Below is a small trained network, with its code and all its weights. Each question gives an input and a target symbol and asks what happens when units are switched off, that is, made to give their printed mean instead of their output.

import numpy as np


def w(rows, s, z=0):
    codes = np.array(rows[::2]) - 128.0
    scale = np.full(codes.shape[1], s)
    scale[-1] = z or s
    return codes * scale


def f(y):
    return y / 2 * (1 + np.tanh(0.7978845608 * (y + 0.044715 * y**3)))


def softmax(a):
    e = np.exp(a - a.max(-1, keepdims=True))
    return e / e.sum(-1, keepdims=True)


def log_softmax(a):
    a = a - a.max(-1, keepdims=True)
    return a - np.log(np.exp(a).sum(-1, keepdims=True))


def net(x, mask):
    ids = ['αεζημξσφψ'.index(c) for c in x.split()]
    T = len(ids)
    res = E[ids] + P[:T]
    u = 0
    for l in range(2):
        r = res
        for j in range(3):
            rows = slice(2 * j, 2 * j + 2)
            q, k, v = (r @ M[l][rows].T for M in (Q, K, V))
            z = softmax(np.where(np.tri(T) > 0, q @ k.T / 2**0.5, -1e9)) @ v
            o = O[l][rows]
            res = res + np.where(mask[u + j], z, o[:, -1]) @ o[:, :-1]
        u += 3
        y = f(res @ A[l][:, :-1].T + A[l][:, -1])
        res = res + np.where(mask[u : u + 4], y, B[l][:, -1]) @ B[l][:, :-1]
        u += 4
    return log_softmax(res[-1] @ U[:, :-1].T + U[:, -1])


Q, K, V, O, A, B = {}, {}, {}, {}, {}, {}
E = w([
[148,135,150,154],'α',
[132,101,148,49],'ε',
[176,214,127,188],'ζ',
[104,112,179,161],'η',
[163,220,129,185],'μ',
[137,100,183,83],'ξ',
[35,126,52,160],'σ',
[84,134,41,190],'φ',
[206,12,176,253],'ψ',
],0.018)
P = w([
[28,174,183,203],'0',
[26,164,142,147],'1',
[175,128,151,186],'2',
[166,184,139,84],'3',
[111,116,132,153],'4',
[123,213,192,118],'5',
[82,128,206,254],'6',
[108,163,118,101],'7',
[180,111,127,158],'8',
[106,193,143,89],'9',
[106,121,121,136],'10',
[124,133,80,67],'11',
[171,104,145,172],'12',
[163,158,121,71],'13',
],0.0074)
Q[0] = w([
[55,133,154,86],'L0H1',
[42,223,169,102],'L0H1',
[51,132,129,208],'L0H2',
[105,64,33,128],'L0H2',
[191,124,123,21],'L0H3',
[255,106,144,93],'L0H3',
],0.0087)
K[0] = w([
[186,144,202,18],'L0H1',
[239,143,21,78],'L0H1',
[99,153,114,229],'L0H2',
[99,1,74,13],'L0H2',
[32,145,202,93],'L0H3',
[121,196,146,164],'L0H3',
],0.0072)
V[0] = w([
[145,152,171,62],'L0H1',
[117,112,65,188],'L0H1',
[109,2,46,64],'L0H2',
[148,205,133,126],'L0H2',
[129,77,126,47],'L0H3',
[150,177,134,116],'L0H3',
],0.0062)
O[0] = w([
[160,40,132,254,39],'L0H1',
[41,122,141,120,208],'L0H1',
[153,32,163,211,8],'L0H2',
[167,38,197,174,144],'L0H2',
[243,174,156,98,3],'L0H3',
[212,150,127,208,112],'L0H3',
],0.0054,0.0041)
A[0] = w([
[164,172,49,210,96],'L0N1',
[53,136,213,94,154],'L0N2',
[150,196,1,93,105],'L0N3',
[36,236,167,168,255],'L0N4',
],0.005,0.0028)
B[0] = w([
[82,233,106,44,143],'L0N1',
[249,41,71,81,158],'L0N2',
[68,121,78,198,150],'L0N3',
[146,153,217,209,255],'L0N4',
],0.011,0.0064)
Q[1] = w([
[204,165,230,81],'L1H1',
[206,134,48,167],'L1H1',
[77,170,139,3],'L1H2',
[85,120,122,173],'L1H2',
[194,87,102,119],'L1H3',
[159,174,226,86],'L1H3',
],0.0069)
K[1] = w([
[150,107,105,137],'L1H1',
[93,136,5,123],'L1H1',
[161,110,79,80],'L1H2',
[116,89,123,143],'L1H2',
[166,154,127,162],'L1H3',
[222,116,187,159],'L1H3',
],0.011)
V[1] = w([
[47,64,119,71],'L1H1',
[117,172,27,102],'L1H1',
[79,58,181,236],'L1H2',
[197,172,53,124],'L1H2',
[64,95,107,118],'L1H3',
[1,146,151,79],'L1H3',
],0.0085)
O[1] = w([
[81,36,128,127,68],'L1H1',
[61,246,113,150,67],'L1H1',
[189,223,90,99,249],'L1H2',
[43,181,111,194,73],'L1H2',
[83,253,133,244,128],'L1H3',
[192,53,236,188,165],'L1H3',
],0.0076,0.011)
A[1] = w([
[122,1,177,89,133],'L1N1',
[34,171,98,213,231],'L1N2',
[227,178,179,107,105],'L1N3',
[144,77,105,179,8],'L1N4',
],0.0072,0.0012)
B[1] = w([
[8,105,125,199,151],'L1N1',
[119,36,237,69,183],'L1N2',
[66,101,64,102,245],'L1N3',
[130,103,77,182,124],'L1N4',
],0.011)
U = w([
[178,128,156,99,250],'α',
[36,95,67,111,3],'ε',
[85,228,57,183,38],'ζ',
[225,41,52,205,1],'η',
[1,219,17,209,81],'μ',
[27,104,38,152,44],'ξ',
[178,112,115,158,101],'σ',
[180,138,145,180,151],'φ',
[231,124,21,149,248],'ψ',
],0.0079,0.0039)

Each question gives the input, a string of symbols that net reads in full, and the target symbol t.
The units are the heads (2 rows each of Q, K, V and O) and the neurons (one row each of A and B). Each row of codes is followed by its name. A weight is (code - 128) times the scale printed after its matrix; where a second scale follows, it is the last column's (O, A, B and U).
mask holds one flag per unit, layer by layer, with each layer's heads first. A switched-off unit (its flag False) gives its mean, the last column of its rows in O or B, instead of its output. The means were averaged over made-up inputs and are rounded, as every weight is.
A unit's drop is (log p(t) with every unit on - log p(t) with that unit switched off) / (log p(t) with every unit on - log p(t) with every unit switched off).
The circuit of an input: a set's keep is (log p(t) with only the set's units on - log p(t) with every unit switched off) / (log p(t) with every unit on - log p(t) with every unit switched off). Starting from the 12 units with the biggest drops (on a tie, the unit counted first), units are removed one at a time, each time the one whose removal leaves the highest keep (on an exact tie, the one counted first), for as long as the keep stays at least 0.8.
units of the circuit, in order: the units of the circuit, biggest drop first
most important unit: the unit with the biggest drop
top k neurons: the k neurons with the biggest drops, biggest first
k most important neurons of layer l: the k neurons of layer l with the biggest drops, biggest first
which heads matter: for each layer, one digit per head in row order, 1 if its drop is at least 0.15 and else 0, layers parted by /
drop when u is switched off: that unit's drop, to one decimal
input ε α σ α α φ, target α: most important unit -> L1N2
input α ψ α ψ φ φ φ, target φ: units of the circuit, in order -> L1N2, L1H3, L1N3
input α α α α α ε ψ σ α α, target ψ: top 3 neurons -> L1N2, L1N1, L0N1
input α σ α φ α φ ε μ, target μ: top 2 neurons -> L1N3, L0N4
input σ α α α φ σ ψ σ ε, target ξ: which heads matter -> 000 / 010
input η φ ξ, target ξ: which heads matter -> 000 / 100
input α σ α, target ψ: top 3 neurons -> L1N2, L0N4, L1N1
input φ ψ ξ φ ζ ψ σ α ζ ε, target ε: which heads matter -> 000 / 010
input α φ ξ α σ φ ζ η σ α α ψ ξ, target ε: which heads matter -> 000 / 000
input α α α α α α α φ α α ξ σ, target α: top 2 neurons -> L1N2, L1N3
input σ φ φ α ε σ α σ ξ, target ξ: 2 most important neurons of layer 1 -> L1N1, L1N2
input σ φ ψ α φ σ ψ α α σ σ α ε, target ε: top 2 neurons -> L1N1, L0N3
input σ α μ, target ζ: top 2 neurons -> L0N4, L1N2
input α φ ξ α α α ζ, target μ: top 2 neurons -> L1N3, L1N2
input φ ζ μ α σ φ σ, target φ: most important neuron of layer 1 -> L1N2
input σ φ α α ζ ξ α α α σ, target φ: 2 most important neurons of layer 1 -> L1N3, L1N2
input α α σ ξ ψ η φ, target φ: drop when L1N2 is switched off -> 0.2
input α φ σ ζ, target ζ: drop when L0N4 is switched off -> 0.2
input α α α μ α ψ, target ψ: drop when L0H1 is switched off -> 0.2
input ζ σ φ α α φ α ε α α ζ σ α σ, target α: drop when L0N2 is switched off -> 0.1
input α η μ φ ξ α ξ, target ε: 2 most important neurons of layer 1 -> L1N1, L1N3
input φ α φ φ, target α: most important neuron of layer 1 -> L1N2
